Below are the code and all the weights of a small trained network. Each question names an input and a target symbol and asks about switching units off, where a switched-off unit gives its printed mean instead of its output.

import numpy as np


def w(rows, s, z=0):
    codes = np.array(rows[::2]) - 128.0
    scale = np.full(codes.shape[1], s)
    scale[-1] = z or s
    return codes * scale


def norm(h):
    return h / np.sqrt((h * h).mean(-1, keepdims=True) + 1e-5)


def f(y):
    return np.maximum(y, 0)


def softmax(a):
    e = np.exp(a - a.max(-1, keepdims=True))
    return e / e.sum(-1, keepdims=True)


def log_softmax(a):
    a = a - a.max(-1, keepdims=True)
    return a - np.log(np.exp(a).sum(-1, keepdims=True))


def net(x, mask):
    ids = ['αβδεζηθλμξπστφψω'.index(c) for c in x.split()]
    T = len(ids)
    res = E[ids] + P[:T]
    u = 0
    for l in range(2):
        r = norm(res)
        for j in range(3):
            rows = slice(3 * j, 3 * j + 3)
            q, k, v = (r @ M[l][rows].T for M in (Q, K, V))
            z = softmax(np.where(np.tri(T) > 0, q @ k.T / 3**0.5, -1e9)) @ v
            o = O[l][rows]
            res = res + np.where(mask[u + j], z, o[:, -1]) @ o[:, :-1]
        u += 3
        y = f(norm(res) @ A[l][:, :-1].T + A[l][:, -1])
        res = res + np.where(mask[u : u + 4], y, B[l][:, -1]) @ B[l][:, :-1]
        u += 4
    return log_softmax(norm(res)[-1] @ U[:, :-1].T + U[:, -1])


Q, K, V, O, A, B = {}, {}, {}, {}, {}, {}
E = w([
[108,127,127,41,156,132,84],'α',
[162,153,66,80,87,123,142],'β',
[221,135,80,42,92,120,93],'δ',
[72,163,162,132,123,107,80],'ε',
[79,195,141,132,117,72,118],'ζ',
[213,176,3,74,37,128,80],'η',
[147,154,175,103,38,214,102],'θ',
[67,157,123,153,99,199,94],'λ',
[162,145,198,122,141,135,158],'μ',
[142,109,125,177,188,193,85],'ξ',
[181,200,89,140,193,160,143],'π',
[144,194,137,16,74,126,115],'σ',
[63,199,114,184,169,74,59],'τ',
[121,194,72,78,103,133,95],'φ',
[156,137,132,158,193,70,103],'ψ',
[104,117,61,129,113,85,129],'ω',
],0.016)
P = w([
[182,179,157,158,131,75,2],'0',
[151,160,131,133,148,97,39],'1',
[139,149,126,124,159,113,66],'2',
[135,139,125,121,166,122,82],'3',
[135,135,128,117,170,132,95],'4',
[135,129,127,115,176,139,106],'5',
[131,127,128,113,177,144,118],'6',
[131,124,131,116,180,151,126],'7',
[130,122,126,113,183,156,132],'8',
[131,117,127,115,186,160,136],'9',
[127,119,129,116,189,165,146],'10',
[131,118,128,121,193,170,150],'11',
[129,118,129,121,194,172,158],'12',
],0.0078)
Q[0] = w([
[116,85,99,85,94,83,92],'L0H1',
[119,122,73,158,125,108,146],'L0H1',
[179,158,167,154,78,146,127],'L0H1',
[142,123,105,204,155,103,164],'L0H2',
[112,115,170,125,115,89,145],'L0H2',
[126,168,143,97,248,150,74],'L0H2',
[168,104,24,58,69,47,182],'L0H3',
[110,37,193,59,56,149,128],'L0H3',
[222,46,200,149,121,121,77],'L0H3',
],0.016)
K[0] = w([
[122,177,64,98,163,90,95],'L0H1',
[129,141,79,175,132,144,168],'L0H1',
[167,147,151,139,70,164,133],'L0H1',
[109,98,109,147,131,65,126],'L0H2',
[97,119,157,100,132,69,129],'L0H2',
[91,150,149,159,202,200,197],'L0H2',
[170,184,42,54,114,12,170],'L0H3',
[183,114,148,54,77,99,4],'L0H3',
[182,77,139,193,76,195,75],'L0H3',
],0.015)
V[0] = w([
[93,99,126,153,161,79,96],'L0H1',
[143,179,64,73,138,94,142],'L0H1',
[145,135,147,163,129,104,88],'L0H1',
[172,107,113,185,146,168,180],'L0H2',
[144,172,173,113,126,117,197],'L0H2',
[94,29,63,160,55,11,181],'L0H2',
[95,182,107,169,163,187,189],'L0H3',
[201,150,123,233,78,115,136],'L0H3',
[82,52,170,106,95,159,114],'L0H3',
],0.013)
O[0] = w([
[137,181,158,194,134,126,141,186],'L0H1',
[175,132,187,144,156,134,71,251],'L0H1',
[160,144,140,130,112,111,167,142],'L0H1',
[150,102,70,135,148,113,132,60],'L0H2',
[168,109,148,99,60,82,175,72],'L0H2',
[86,2,132,70,117,111,26,50],'L0H2',
[65,140,99,92,142,51,141,92],'L0H3',
[145,222,133,170,128,155,204,73],'L0H3',
[79,127,117,122,85,220,92,56],'L0H3',
],0.0091,0.012)
A[0] = w([
[163,153,174,172,88,66,199,62],'L0N1',
[186,144,199,147,121,48,83,232],'L0N2',
[146,77,133,161,6,79,218,137],'L0N3',
[228,36,139,31,191,241,146,253],'L0N4',
],0.015,0.00072)
B[0] = w([
[71,66,144,57,164,106,55,194],'L0N1',
[93,213,169,198,166,168,168,254],'L0N2',
[142,101,148,185,239,252,175,132],'L0N3',
[77,111,114,31,216,100,47,173],'L0N4',
],0.013,0.016)
Q[1] = w([
[165,83,87,163,108,119,126],'L1H1',
[150,164,87,70,193,103,119],'L1H1',
[135,149,106,165,235,123,141],'L1H1',
[168,96,116,124,152,107,128],'L1H2',
[167,113,191,104,3,117,133],'L1H2',
[155,185,74,93,153,131,94],'L1H2',
[152,178,99,156,131,132,130],'L1H3',
[160,114,108,168,112,117,99],'L1H3',
[157,96,105,78,131,149,90],'L1H3',
],0.04)
K[1] = w([
[210,106,118,195,180,108,51],'L1H1',
[152,165,22,12,173,149,152],'L1H1',
[143,64,11,174,134,137,233],'L1H1',
[158,85,75,116,177,116,96],'L1H2',
[172,209,235,119,158,111,3],'L1H2',
[153,204,45,21,204,195,146],'L1H2',
[207,217,113,196,105,139,173],'L1H3',
[165,103,133,208,44,104,83],'L1H3',
[217,84,99,51,120,123,37],'L1H3',
],0.02)
V[1] = w([
[109,72,136,151,159,232,24],'L1H1',
[71,163,106,174,94,209,180],'L1H1',
[94,129,220,51,68,135,105],'L1H1',
[57,123,128,132,75,146,165],'L1H2',
[108,221,36,121,49,89,55],'L1H2',
[215,166,117,48,111,202,156],'L1H2',
[66,75,167,155,100,163,143],'L1H3',
[116,165,108,118,128,133,254],'L1H3',
[81,100,84,159,164,114,152],'L1H3',
],0.018)
O[1] = w([
[162,175,121,109,191,253,104,122],'L1H1',
[41,85,89,124,94,200,139,255],'L1H1',
[155,147,226,86,52,164,76,25],'L1H1',
[45,158,150,88,93,128,83,31],'L1H2',
[129,245,38,135,117,81,41,62],'L1H2',
[129,184,113,30,156,115,228,141],'L1H2',
[176,170,92,122,108,104,148,59],'L1H3',
[102,186,186,225,159,160,151,101],'L1H3',
[148,196,148,104,110,159,135,125],'L1H3',
],0.012,0.0089)
A[1] = w([
[179,164,131,140,70,4,176,233],'L1N1',
[99,138,91,134,97,114,190,254],'L1N2',
[87,188,52,134,48,132,121,136],'L1N3',
[139,207,155,207,99,148,199,37],'L1N4',
],0.024,0.0016)
B[1] = w([
[105,246,231,65,179,103,110,172],'L1N1',
[78,158,120,102,219,196,145,184],'L1N2',
[168,209,222,138,173,101,27,163],'L1N3',
[201,110,36,89,2,109,188,252],'L1N4',
],0.015,0.012)
U = w([
[168,197,161,175,143,172,182,255],'α',
[73,126,174,167,206,149,125,168],'β',
[107,67,121,54,172,102,81,228],'δ',
[109,109,120,108,35,155,105,96],'ε',
[103,101,207,164,73,99,111,52],'ζ',
[226,144,61,109,169,109,95,12],'η',
[61,137,101,20,99,169,152,22],'θ',
[71,183,89,116,101,115,43,75],'λ',
[112,23,168,103,122,129,202,54],'μ',
[80,88,16,150,160,102,145,74],'ξ',
[126,124,143,102,153,1,156,83],'π',
[179,129,185,41,88,116,115,48],'σ',
[133,110,97,189,90,73,102,67],'τ',
[191,103,84,89,69,97,139,105],'φ',
[216,61,137,178,143,66,143,30],'ψ',
[152,25,101,185,124,180,58,96],'ω',
],0.015,0.008)

Each question gives the input, a string of symbols that net reads in full, and the target symbol t.
The units are the heads (3 rows each of Q, K, V and O) and the neurons (one row each of A and B). Each row of codes is followed by its name. A weight is (code - 128) times the scale printed after its matrix; where a second scale follows, it is the last column's (O, A, B and U).
mask holds one flag per unit, layer by layer, with each layer's heads first. A switched-off unit (its flag False) gives its mean, the last column of its rows in O or B, instead of its output. The means were averaged over made-up inputs and are rounded, as every weight is.
A unit's drop is (log p(t) with every unit on - log p(t) with that unit switched off) / (log p(t) with every unit on - log p(t) with every unit switched off).
The circuit of an input: a set's keep is (log p(t) with only the set's units on - log p(t) with every unit switched off) / (log p(t) with every unit on - log p(t) with every unit switched off). Starting from the 12 units with the biggest drops (on a tie, the unit counted first), units are removed one at a time, each time the one whose removal leaves the highest keep (on an exact tie, the one counted first), for as long as the keep stays at least 0.8.
circuit, biggest first: the units of the circuit, biggest drop first
k most important neurons: the k neurons with the biggest drops, biggest first
top k neurons in layer l: the k neurons of layer l with the biggest drops, biggest first
which heads matter: for each layer, one digit per head in row order, 1 if its drop is at least 0.15 and else 0, layers parted by /
input ω ω α η β η ψ δ ψ, target ψ: 2 most important neurons	L0N4; L0N1
input μ σ α μ ω, target μ: which heads matter	010 / 010
input β α ω ξ ζ α α η ζ η σ ω, target ξ: which heads matter	000 / 100
input η η ζ ω σ μ ξ λ ω ψ ω σ α, target λ: 3 most important neurons	L0N2; L1N3; L1N4
input θ ω ω ω ψ ω, target θ: circuit, biggest first	L0H1; L1H2; L0H3; L1H1
input α ω δ ω π α α φ π ω σ λ ω, target λ: which heads matter	101 / 010
input α σ ψ ω η β ω ω ω φ η, target η: which heads matter	000 / 110
input η π ω ζ ψ ω δ τ, target π: which heads matter	001 / 100
input δ θ η ξ α ψ, target ξ: which heads matter	000 / 100
input ω ω ω π φ ω β, target π: which heads matter	011 / 100
input ω ω η β ζ ε σ ψ σ θ, target θ: which heads matter	111 / 010
input ω ξ α η ψ ω α α, target δ: which heads matter	001 / 001
input φ η ω ω π η ω ζ ω ω α, target π: circuit, biggest first	L1H1; L0H3
input ξ η η η ω π α λ, target λ: circuit, biggest first	L0H3; L1H2
input θ α ω, target θ: circuit, biggest first	L1H2; L0H3; L0H2; L1H1
input ω ω σ, target σ: 2 most important neurons	L0N1; L1N2
input η θ φ ψ ω ω η η β ψ σ, target θ: which heads matter	111 / 110
input θ ω ω φ, target θ: top 2 neurons in layer 0	L0N2; L0N1
input η η α π ξ ω ω α ω ω η η, target δ: circuit, biggest first	L1H3
input δ ε β ζ ω α ω β ζ, target ζ: which heads matter	010 / 110
input ζ ω ζ ω ψ τ ω ω λ λ ω, target λ: circuit, biggest first	L1H2; L0H3
input π α η π η ε, target π: top 2 neurons in layer 0	L0N1; L0N2
input ω ω ω η ω ψ, target ψ: which heads matter	011 / 010
input σ σ α ω ω η α β ω ζ η, target η: circuit, biggest first	L1H2; L1H3
input ξ ε τ η ε ε η α ω ψ ψ, target ξ: circuit, biggest first	L0H2; L1H1; L0H1
input θ θ α ω α α ω η, target θ: circuit, biggest first	L0H1; L0H2; L1H1
input ψ φ ψ ω ω α, target α: 2 most important neurons	L0N1; L1N4
input σ α ω ζ μ α δ, target μ: circuit, biggest first	L1H2; L0H1
input ω η ξ η ω ξ α η ω α α, target δ: top 2 neurons in layer 0	L0N2; L0N4
